[[-26   4 -16  14  15  13 -20 -12  23  12 -31  -9]
 [-17  -5 -13 -15   0  41  -8 -31   8  -3 -23   2]
 [ 16  -6  28   3 -10 -11 -19  36  -4 -18  18 -18]
 [-27   8 -17  18  19   4 -22 -10  24  13 -28  -8]
 [-27   6 -17  16  18   8 -21 -11  24  12 -30  -9]
 [-12   0 -25 -32 -26   6  27 -16  -4 -10   0  19]
 [-16   0 -17 -30 -11  30   6 -31   0 -13  -7  14]]
=>
[[-26 -16  15 -20  23 -31]
 [-17 -13   0  -8   8 -23]
 [ 16  28 -10 -19  -4  18]
 [-27 -17  19 -22  24 -28]
 [-27 -17  18 -21  24 -30]
 [-12 -25 -26  27  -4   0]
 [-16 -17 -11   6   0  -7]]

[[-16  -3  29  -7]
 [-15 -28 -12  20]
 [ 17   0  11  10]
 [ -1  -8  -5  17]
 [-26 -10 -26  20]
 [ 29  20   8  -5]
 [-14 -23 -22  40]
 [ -8 -14 -12  11]
 [ -4  21  -2 -13]
 [-24 -10   5  -6]
 [ -5  -6 -12  -2]]
=>
[[-16  29]
 [-15 -12]
 [ 17  11]
 [ -1  -5]
 [-26 -26]
 [ 29   8]
 [-14 -22]
 [ -8 -12]
 [ -4  -2]
 [-24   5]
 [ -5 -12]]

[[-25   9  22  24]
 [ 26 -14  26  -4]
 [  4 -17  35   4]
 [ -4 -24  23 -17]
 [ -3 -33  10 -30]
 [-33 -10 -26  31]]
=>
[[-25  22]
 [ 26  26]
 [  4  35]
 [ -4  23]
 [ -3  10]
 [-33 -26]]

[[ -8 -11  -1   5   6  -9   7  -5 -10  -7  -4  -2   9]
 [ -7 -10   1  -5  10  -4  -4  22  -5  -6  19  19  -9]
 [ 12  17   0   6  19  16  11  25  16   7  22  21 -14]
 [-25 -29   0   2  -4 -24   0 -10 -26 -22  -8  -8  16]
 [ 25  32  -1   1  -5  25   0 -13  27  19 -12 -11  -4]]
=>
[[ -8  -1   6   7 -10  -4   9]
 [ -7   1  10  -4  -5  19  -9]
 [ 12   0  19  11  16  22 -14]
 [-25   0  -4   0 -26  -8  16]
 [ 25  -1  -5   0  27 -12  -4]]

[[-12 -12]
 [-13 -13]
 [  0   0]
 [  1   1]
 [ 37   1]
 [-11 -11]
 [ 25   1]
 [ 38   1]
 [-12 -12]
 [-10 -10]
 [ 37   1]]
=>
[[-12]
 [-13]
 [  0]
 [  1]
 [ 37]
 [-11]
 [ 25]
 [ 38]
 [-12]
 [-10]
 [ 37]]

[[  1  -8   0  -1   1   0   0  -1   1  -7   0]
 [  1  -5   0   0   0   4   0  10   0  -4   0]
 [ -2  10   0   3   0  -5  -4   4   1  11   6]
 [  2  -2  -1  -2   1   2   3  -3  -2  -4  -6]
 [ -1   1   0   1  -1 -14   0 -38   0   0   0]]
=>
[[ 1  0  1  0  1  0]
 [ 1  0  0  0  0  0]
 [-2  0  0 -4  1  6]
 [ 2 -1  1  3 -2 -6]
 [-1  0 -1  0  0  0]]

[[  0   6 -19 -38]
 [ -5   9   7  -3]
 [ -1   0   0  -2]]
=>
[[  0 -19]
 [ -5   7]
 [ -1   0]]

[[  4  -6   1   7   2]
 [  2  -9   0   6   3]
 [-19   1  -9  -9   0]
 [ -8 -10  -2   1   2]
 [  9   1   5   2   0]
 [ 10   2   4   3   3]
 [-33  -6 -14 -13  -2]
 [  3  -7  -1   6   7]
 [-36   0 -18 -16  -2]
 [-11   4  -5  -6  -2]
 [ 15  10   8   3  -7]
 [  8   0   3   4   3]]
=>
[[  4   1   2]
 [  2   0   3]
 [-19  -9   0]
 [ -8  -2   2]
 [  9   5   0]
 [ 10   4   3]
 [-33 -14  -2]
 [  3  -1   7]
 [-36 -18  -2]
 [-11  -5  -2]
 [ 15   8  -7]
 [  8   3   3]]

[[  8 -15  -6 -14 -10  15 -11 -13 -17  -8 -23  -6]
 [  6  -5   6  19 -16 -19  13  11  10  32   7  -7]
 [ 16  -6  -4 -10 -10  18 -14 -12 -18 -32  -4   4]
 [  7  -3 -12   5  -8  10   3   4   5  -8  -3   5]
 [  5 -15  -8   8 -32  18  -9   4   2 -10 -18 -13]]
=>
[[  8  -6 -10 -11 -17 -23]
 [  6   6 -16  13  10   7]
 [ 16  -4 -10 -14 -18  -4]
 [  7 -12  -8   3   5  -3]
 [  5  -8 -32  -9   2 -18]]
